The rows lie along a hidden order. The number after each row says roughly how far along it the row is, from 0 to 30. A new part has a new order.
[  2  24   8  11  29  25  -4  -2 -11  -2   3   9   2  -7  27  -6  11  -1
  -2  -8  58   2 -15  10  -3  13   4  -6  23  27   5   0  -4  11  -6  -6
 -10  -8   9  -2 -41  24 -11  11   8 -13   1 -10  15  20  14  28 -23  -4
  25   0  -2  10  21   6   1] : 30
[-15  26  17  10  36  20  11   1   1   4 -16   3   7 -13  18   4  19  -1
  -3 -14  53 -11  -9  14   0  12   2  -5  22  18  17   9  -7   7  -7  -5
 -19 -14  12  -3 -47   9 -18  -2   8 -18   1  -3   4  17  21  41 -30  -2
  10  17 -10  16  25  -2   8] : 27
[ -9  -4 -17  -1 -31  -5 -12   6  -2 -24  -3  -4 -17 -19  18  -6   4 -20
   6 -28  -4 -10  12   7 -15 -10   4   7 -17   6   5 -20   6 -23   1   6
   1  -4 -16  -2   3 -31   9 -11   6   2  -2  22 -34  -2   4  24  -1 -13
  -4   3  14   0 -11  -8 -16] : 0
[ -4  -7 -11   6 -14   3   0  18  -1   3  -7   8 -11   1   5 -19  -9   0
   1   7   4 -24  20  10  -9 -10   9   3 -15   4   7  -6   4 -28   0   4
  -6 -11 -10   7 -10 -20   6   5   7   9   0  12 -14   1  -1  16  -3  -4
   2   7  10   0   1  11 -28] : 10
[ 49   7 -12   6   2  22 -26  19  14 -24  -4  17 -20 -19  25 -44 -16  -4
  16   9  46 -17   7  11 -25 -11  -3   7  11  46  11 -20   5 -23   5 -10
  -3  -9 -18   2  11 -33  -6  28   4   1 -15   0   1  33  16  17  16 -34
  -2 -15  25 -17   1  31 -52] : 15
[-17  -1   1  -3  -8 -10  -4  -6   0 -10  -6  -1   6 -19   8   9  15 -19
  -6 -36  -6   3   6   5  -3  -6  -1   0 -15  -1  -1  -8  -3  -6  -7   1
  -9   5  -5  -5  -7  -4  -5 -20   0  -8   5  11 -27  -3   3  29 -10  -8
  -2   3  -5  11  -1 -16   7] : 7
[  0  24   6  11  33  24  -1  -4 -12   5  -1   2   1  -6  20   2   5  -4
   2 -16  50   0 -17   5  -5  18   7  -4  21  17   5  -1   4  12  -1   0
  -5  -9   4  -3 -48  13  -6   8   9 -12   1  -9   9  14  14  34 -30   1
  12   9   1  12  17  -3  -3] : 28
[ 23   8   8   0  10   9  -7   4  16 -15 -15  15 -13 -30   2  -9  -9  -2
   6 -12  28  -3  16   7  -3  -5 -16   4  30  25   0 -16  11  -2  -5  -8
  -6  11  -5  -6  28  -8 -14  18 -11  -6  -6   0   4  21   4  19   5  -6
  -4  -9  -2  -5   7   4 -12] : 12
[ 35   6  -7  -5  -3  10 -27  -3  10 -35   0   5 -25 -26   7  -4 -20 -15
  20 -23  20  13  12  -4  -6   3 -22  12  31  25  -8 -34  24  -6   2  -3
  14  19 -18 -13  47 -21   3  26 -12   0 -10  10   6  14  -5   9  14 -13
 -11 -19  13 -19 -11  -2 -22] : 4
[ -8   6  -3  11   3   8   3   6 -14   3  10  -2   9  -1  19  -9  13  -8
  -5  -1  25  -9 -10  11 -11  -1  16 -10 -15   2   6   5 -14  -5  -3   8
  -6 -15   5   6 -52   0   1 -10  21  -3   3  -5 -12  10  12  14 -21  -5
  10  17   3   8   9  10  -5] : 21

Part 2:
[ 3  1  0  0 -2  1 -3  3 -5  2  1  3 -2  3  0  4  7  0 -1  2 -3 -3  0  3
  1  3 -3  0 -2 -5 -4  5  3  2 -2  0 -2 -1  1  3 -5  0 -2  0  2  4  6 17
 48 35 19 14  0  3 -1] : 26
[-1  1  1  0  2  1  1  1  0 -1  2  2  4  1  0  2  0  0  0  0  0  2  1  1
  7 17 24 38 23 19  3  7  0 -1  0  1  0  0  0  1  1  1  0  4  0  1  0  0
  1  1  1  0 -3  0 -1] : 0
[ -4  -7  -2   5 -15   1   3   1  -7   2  -1  -1   3   1   1   2   1  -4
   8   0   1   2  -1   4  -2  -6  -6  -2  -8   5  -6   0  -5   0   2  -2
  -3  -2  19  41  33  21  13  -4   0   2   0  -1   8  10  -3   9   9   2
   1] : 11
[21  7  1  0 -1  1 -3  3 -7  2 -1  2  2  0  3  3  4  0  0  1 -2 -1  0  4
  4  4 -5 -1 -2 -4 -3  8  1  1 -2  0  1 -2  0  0 -1  0 -1  1  4  3  2  0
  3 -1  3  3 12 20 34] : 30
[ 1  3  1 -2  7 10 20 26 21 15  3  7 -8  4  8  2  5  1 -5  1 -3 -4  2  4
  2  5 -1 -1  0 -6 -2  5  2 -1 -3  0 -1 -3  0 -4 -2  0 -3  1  3  1  1  0
  1 -1  4  0 -3  2 -3] : 25
[ 2  2  0  0  5  2  1  1  4 -3  1  2 -3 -1 -3 -2 -3  0 -1 -3  1  0 -1 -2
 -1 -2  3 -5  1  5  2 -7  2  1  7 11 51 30  8 -1  1  2 -1  1  0 -3 -1  1
 -3  0 -1 -2 -3  0  1] : 5
[32 36 20 10 14  1 -7 -5  4  1  3  5  1  4  2  4  4  2 -7  0 -1 -2  1  0
  2  6  0  1  5 -2  2  3  3 -1 -3  1  3  0 -3 -8  2  1 -4  4  1  2  0  0
 -1 -5  5 -5 -9 -2  6] : 30
[-3 -3  0  1 -1  1 -1  0 -3  1  0  3  3  0 -3  5  1  0  1 -1 -1  0 -1  1
 -1  0 -4 -3 -4  1 -3 -1  1 -2  0  0  0  5 22 43 24 10  2 -1 -1  0  0  0
  1  3  1  1  2  0  0] : 10
[-5 -3 -1  0 -2  2 -2  2 -5  2  3 11 37 24 25 11  8  0 -3  5 -4 -2  2  5
  1  4 -4  1 -4 -4 -4  6  3  5 -2 -1 -3 -1  3 -1 -4 -3  0 -1  4  3  1  0
  1  1  3  5  1  2 -5] : 15
[ 0  4  1 -2  5  1 -1 -1  4  1  4 20 45 20 13  3  1  1 -5  1 -1 -3  0 -1
  0  2  3 -1  3 -1  2  1  5 -1 -1  1 -1  1 -3 -2  2  1 -3  3  0 -2  0  0
  0 -2  1 -2 -4 -2 -5] : 17
[ 0  1  0 -1  5  1 -2  1  4 19 22 39 21  6 -3  1  0  1 -3 -1 -1 -1  0 -1
  1  2  0  0  3 -1  3  0  3 -2 -1  0 13  0 -1  1  2  1  0  2 -1 -2  0  1
 -1  0 -1 -3 -3 -1 -1] : 20
[-2  3  0 -1  1  1 -2  0  1  4  7 36 47 14  7  5  2  1 -4  1 -2 -2  0  1
  0  0 -1  0  1 -1  0  0  4  0 -1  1 -3  1 -1  1 -3  0 -1  1  1 -1  0  3
 -2  0 -1  0 -3  1  2] : 18
[ 5 -3  0 -2  6  1  3  0  6 -3  2  2  4 11 38 30 14  6 -2  2  0  1  2 -1
  0 -1  2 -1  3  2  3 -2  1  4  0  2  0  2 -2 -6  3  3 -1  2  0 -2 -1  1
 -1 -2  1 -3 -3 -1 -3] : 13
